How the elements are linked:
Gal: χ>Rov, η>Dar, σ>Vid
Kag: χ>Ruv, η>Puf, σ>Nad
Dop: χ>Tur, η>Fuf, σ>Peb
Peb: χ>Dop, η>Puv, σ>Mez
Suk: χ>Lod, η>Mez, σ>Puv
Fuf: χ>Puv, η>Dop, σ>Vot
Kat: χ>Tar, η>Kub, σ>Rop
Mep: χ>Luz, η>Seb, σ>Fem
Sep: χ>Fam, η>Lin, σ>Ruv
Bap: χ>Lin, η>Fam, σ>Nak
Lin: χ>Rin, η>Sep, σ>Bap
Puv: χ>Suk, η>Peb, σ>Fuf
Rog: χ>Vev, η>Bam, σ>Biv
Dar: χ>Rop, η>Gal, σ>Vev
Nad: χ>Kag, η>Vog, σ>Teg
Fot: χ>Nez, η>Teg, σ>Vog
Fam: χ>Naf, η>Bap, σ>Sep
Seb: χ>Biv, η>Mep, σ>Sud
Tar: χ>Meb, η>Zum, σ>Kat
Vev: χ>Dar, η>Rov, σ>Rog
Zol: χ>Did, η>Gok, σ>Meb
Bam: χ>Fem, η>Rog, σ>Rov
Rin: χ>Puf, η>Ruv, σ>Lin
Zum: χ>Kub, η>Tar, σ>Fov
Puf: χ>Vog, η>Kag, σ>Rin
Did: χ>Goz, η>Dit, σ>Zol
Bol: χ>Mez, η>Lod, σ>Luz
Nak: χ>Bap, η>Naf, σ>Tur
Rov: χ>Bam, η>Vev, σ>Gal
Gok: χ>Fov, η>Zol, σ>Dit
Ruv: χ>Sep, η>Rin, σ>Kag
Nez: χ>Dit, η>Goz, σ>Fot
Naf: χ>Vot, η>Nak, σ>Fam
Tur: χ>Nak, η>Vot, σ>Dop
Luz: χ>Bol, η>Sud, σ>Mep
Mez: χ>Peb, η>Suk, σ>Bol
Goz: χ>Teg, η>Nez, σ>Did
Fem: χ>Mep, η>Biv, σ>Bam
Rop: χ>Kat, η>Vid, σ>Dar
Biv: χ>Rog, η>Fem, σ>Seb
Teg: χ>Nad, η>Fot, σ>Goz
Dit: χ>Gok, η>Did, σ>Nez
Kub: χ>Vid, η>Kat, σ>Zum
Meb: χ>Zol, η>Fov, σ>Tar
Sud: χ>Seb, η>Luz, σ>Lod
Fov: χ>Zum, η>Meb, σ>Gok
Vid: χ>Gal, η>Rop, σ>Kub
Vot: χ>Fuf, η>Tur, σ>Naf
Lod: χ>Sud, η>Bol, σ>Suk
Vog: χ>Fot, η>Nad, σ>Puf

In the rows, 55 stands for zero.

The rows follow the links: the fewer symbols apart two elements are, the more alike their rows tend to be.

Each row is also shifted at random along 2 hidden directions that mean nothing.

Rows in random order:
Each row is one element's numbers.
row 1: 81 53 48 47 47 55 56 64 47 47 64 52 58 56 67 49 60 53 61 54 61 50 46 56 61 47 54 72 52 53 57 54 60 48 60 58 48 45 49 47 62 60
row 2: 69 58 60 56 47 71 53 51 64 51 53 56 54 51 60 59 46 54 49 58 61 62 65 58 50 67 61 56 49 68 53 63 63 39 49 51 50 66 63 58 51 46
row 3: 36 49 55 61 48 63 55 57 69 54 33 55 60 48 60 58 47 58 61 47 60 63 61 59 55 66 61 54 46 62 52 60 64 47 44 57 52 65 77 59 60 47
row 4: 72 55 57 57 52 70 54 53 63 49 52 52 62 46 59 59 42 53 53 55 59 67 64 60 50 67 62 53 47 67 50 68 68 40 48 50 51 66 64 57 56 47
row 5: 68 52 53 43 50 63 59 51 64 51 48 54 57 46 60 53 57 52 61 47 59 60 52 48 62 63 52 59 48 55 57 48 54 47 66 63 53 66 62 55 62 64
row 6: 77 64 55 59 69 55 54 64 52 64 66 58 49 57 42 48 54 55 43 63 45 58 44 54 49 60 56 56 56 40 57 53 49 64 61 53 61 59 45 48 46 59
row 7: 57 50 49 48 41 55 56 58 59 53 47 54 55 51 68 51 62 57 70 42 64 52 46 49 67 54 48 68 49 53 61 35 48 49 65 67 47 58 59 54 68 65
row 8: 38 51 53 62 61 44 55 70 54 57 35 54 62 48 48 51 55 56 54 52 49 51 50 65 51 45 56 56 48 46 51 73 64 69 41 50 60 44 77 51 52 53
row 9: 73 60 53 63 71 48 55 67 46 57 53 56 60 50 44 50 55 49 46 60 46 55 50 63 47 46 58 58 50 47 51 80 68 67 44 48 64 43 62 47 49 54
row 10: 66 56 50 50 44 50 53 67 47 51 61 55 54 57 66 51 61 60 59 53 63 48 44 57 59 43 54 72 55 52 60 48 53 50 56 60 45 42 50 51 59 59
row 11: 38 52 56 42 53 49 61 43 46 50 59 54 59 64 62 59 62 50 59 60 61 51 63 54 54 45 48 54 63 66 53 63 60 56 58 48 51 43 49 58 59 62
row 12: 65 60 53 55 73 63 60 64 56 59 65 58 57 58 42 50 51 47 44 66 44 66 46 54 45 67 58 56 59 42 51 69 62 58 59 45 64 65 51 47 45 63
row 13: 88 51 55 67 69 52 53 50 46 55 77 54 62 60 54 60 52 56 68 59 47 55 65 59 63 52 61 41 62 57 56 58 62 65 50 53 61 52 35 59 69 46
row 14: 75 64 61 49 59 58 59 43 60 58 49 58 51 48 49 56 57 49 44 54 51 62 60 49 49 62 52 48 47 57 54 57 53 57 65 60 57 61 64 59 44 65
row 15: 45 63 61 51 57 49 61 42 63 63 39 59 49 47 46 59 59 54 43 52 50 55 61 50 50 57 50 44 47 56 57 50 45 64 62 60 58 56 69 63 42 60
row 16: 47 50 51 68 59 45 52 67 56 58 41 55 59 45 53 52 55 61 60 48 49 50 51 63 57 47 58 57 46 50 56 62 59 68 42 58 59 45 71 51 60 51
row 17: 51 57 59 57 66 45 56 44 50 59 51 56 57 52 46 61 60 54 51 55 47 50 66 58 53 44 53 39 53 59 52 65 58 72 51 54 62 43 61 61 54 55
row 18: 55 58 51 52 69 63 58 60 60 60 65 58 57 62 47 51 53 48 52 61 47 65 48 50 53 69 55 55 61 43 54 58 56 59 63 49 62 70 47 49 51 64
row 19: 17 50 54 65 62 64 54 62 62 54 51 55 63 63 53 58 45 58 57 60 54 65 58 62 54 68 62 53 65 60 49 69 67 51 43 43 57 69 58 57 55 47
row 20: 35 61 65 53 40 62 52 48 65 55 44 58 48 55 61 61 52 61 48 54 66 57 64 53 53 61 56 55 53 68 57 44 44 42 54 60 47 64 64 65 44 47
row 21: 76 54 58 59 72 49 56 45 43 55 64 55 63 53 45 60 57 47 56 63 42 55 68 62 48 45 57 40 55 60 47 81 72 68 48 44 65 43 52 56 60 52
row 22: 44 47 52 46 60 57 60 47 54 51 66 52 62 66 56 56 59 47 68 59 53 57 53 50 62 58 51 55 66 54 54 60 64 54 65 46 58 58 47 55 66 64
row 23: 37 49 53 66 43 57 50 60 68 57 34 53 55 48 63 57 49 69 69 38 60 54 55 59 68 61 60 54 45 57 61 35 46 54 50 68 52 62 73 61 66 44
row 24: 51 50 54 67 61 61 49 57 56 53 67 54 60 63 55 58 46 59 64 57 51 63 59 60 60 64 61 46 65 58 55 55 59 57 47 51 59 65 43 57 65 44
row 25: 74 52 54 46 51 53 55 42 43 53 80 56 55 67 64 57 64 55 66 57 60 50 57 50 64 45 50 53 67 59 62 40 51 54 71 57 51 46 29 57 66 62
row 26: 33 59 55 55 53 57 54 70 52 51 53 59 56 63 58 52 51 52 37 67 61 58 50 64 41 55 60 71 63 54 48 79 69 46 44 42 54 52 58 48 40 52
row 27: 70 61 64 58 62 44 55 40 51 63 58 58 49 50 49 58 63 58 50 53 47 49 63 53 57 45 51 41 50 57 59 44 43 69 62 63 60 47 51 63 52 56
row 28: 60 62 52 61 68 50 56 65 54 60 57 59 54 52 41 51 55 52 42 62 44 55 44 58 45 54 56 57 55 41 56 65 57 66 53 54 62 54 56 48 44 59
row 29: 74 50 47 48 45 56 57 61 51 49 60 53 59 53 66 50 60 53 68 49 64 52 47 54 64 49 54 71 50 52 58 52 60 48 60 59 48 49 55 50 68 63
row 30: 15 57 55 59 57 60 55 68 59 54 51 55 57 65 53 56 44 54 44 65 58 63 55 63 44 66 62 62 63 57 50 74 67 48 41 42 53 64 61 51 43 50
row 31: 58 54 53 54 59 59 56 55 58 59 71 55 53 63 52 51 56 55 61 56 49 59 48 44 66 68 52 55 66 45 61 35 42 57 71 59 59 69 38 54 61 64
row 32: 29 49 52 45 52 50 58 45 52 55 56 53 59 65 60 57 65 52 69 54 56 52 57 50 64 52 48 56 65 57 54 51 55 56 63 52 54 53 49 57 67 64
row 33: 62 60 54 61 70 48 55 70 51 59 52 59 57 50 43 50 55 50 42 60 46 55 47 61 43 48 57 56 52 43 51 78 64 67 46 50 64 49 62 46 45 55
row 34: 63 59 60 41 55 53 61 42 46 48 62 55 60 61 58 62 58 42 43 68 61 56 68 58 41 45 55 55 61 71 46 85 74 46 52 43 50 43 53 57 47 57
row 35: 43 50 58 72 57 52 46 55 58 61 64 54 53 62 57 60 52 71 72 47 51 51 60 55 73 57 59 42 66 53 63 21 35 66 56 64 58 61 40 64 70 43
row 36: 99 52 52 69 51 56 48 63 57 55 61 55 55 46 61 54 49 67 69 44 57 53 53 59 69 54 62 54 44 55 61 36 48 55 56 69 54 54 50 56 69 45
row 37: 56 65 57 62 49 59 50 67 52 57 69 58 46 66 57 53 50 66 46 62 59 55 48 57 53 58 61 63 66 53 60 43 43 49 50 55 53 60 38 53 43 48
row 38: 28 49 57 64 62 43 55 48 53 59 51 53 58 58 51 62 58 60 66 51 51 47 65 56 63 47 53 37 58 59 58 49 52 74 50 57 61 49 58 65 64 51
row 39: 91 67 64 47 46 58 55 41 47 52 75 58 49 59 62 61 59 54 43 64 65 51 65 55 52 50 55 54 58 71 54 52 52 45 59 57 48 49 39 61 45 53
row 40: 53 59 53 54 49 54 52 70 47 53 61 57 54 61 58 52 54 55 44 62 61 51 47 61 47 48 57 70 62 52 55 65 60 48 47 49 50 45 50 49 45 54
row 41: 39 49 50 48 61 58 62 52 57 55 62 55 61 64 54 54 57 49 65 57 52 60 50 47 60 64 50 55 67 49 56 56 58 55 66 51 58 66 46 53 66 66
row 42: 32 59 52 53 40 48 54 70 52 54 50 58 51 61 64 51 61 60 53 55 65 48 43 56 55 45 54 74 58 51 58 50 49 52 51 57 48 44 58 50 49 57
row 43: 38 49 52 49 41 58 56 55 66 56 38 55 54 50 65 52 59 59 69 41 63 54 48 47 68 62 48 64 47 55 62 33 47 49 68 67 49 63 68 56 65 65
row 44: 74 57 57 47 48 63 58 49 67 60 52 57 48 46 59 53 59 57 59 47 57 59 53 44 64 64 52 55 47 54 62 31 40 51 74 72 53 70 58 58 56 63
row 45: -2 53 60 44 43 47 61 42 55 55 39 55 56 65 61 63 66 52 53 55 64 46 64 54 55 44 45 56 61 67 52 58 54 57 56 52 48 46 67 63 49 61
row 46: 28 59 64 57 54 43 56 44 61 67 39 60 42 49 47 60 64 62 51 47 53 45 62 49 59 49 47 41 50 57 62 30 28 72 66 70 59 54 66 67 45 58
row 47: 58 57 59 47 55 61 62 46 67 57 41 57 54 46 53 56 56 48 50 52 54 63 58 48 52 68 53 54 43 56 54 60 56 53 65 58 57 68 72 55 47 67
row 48: 45 57 54 63 60 66 53 66 57 54 64 56 59 64 53 57 43 53 49 66 55 65 56 62 49 66 66 57 65 57 49 70 66 48 45 44 57 65 49 53 54 48
row 49: 52 61 63 48 47 61 57 45 57 50 54 56 56 56 58 62 52 51 41 63 63 58 67 59 43 58 58 55 52 74 50 74 62 41 51 48 48 57 62 61 39 53
row 50: 69 50 52 68 56 51 50 66 54 56 48 53 58 48 59 53 52 64 66 44 54 48 52 60 64 50 61 55 45 52 59 47 54 63 49 65 56 49 63 54 68 45

Some elements, each with its row:
Dit row 13
Fam row 45
Vid row 30
Fot row 21
Suk row 41
Biv row 6
Dop row 5
Kag row 49
Dar row 9
Lin row 15
Puv row 22
Fem row 42
Kat row 16
Goz row 4
Mep row 10
Vot row 25

Row, symbols taken left to right, then the row they reach:
row 33 χ η: row 37
row 36 σ: row 50
row 43 η σ: row 32
row 1 η σ: row 31
row 23 η χ χ: row 19
row 26 η σ: row 28
row 27 η σ: row 20
row 11 σ σ: row 34
row 39 η χ χ: row 17
row 18 η χ: row 29
row 14 σ: row 47
row 38 σ η: row 2
row 8 χ η: row 48
row 24 η χ η: row 35

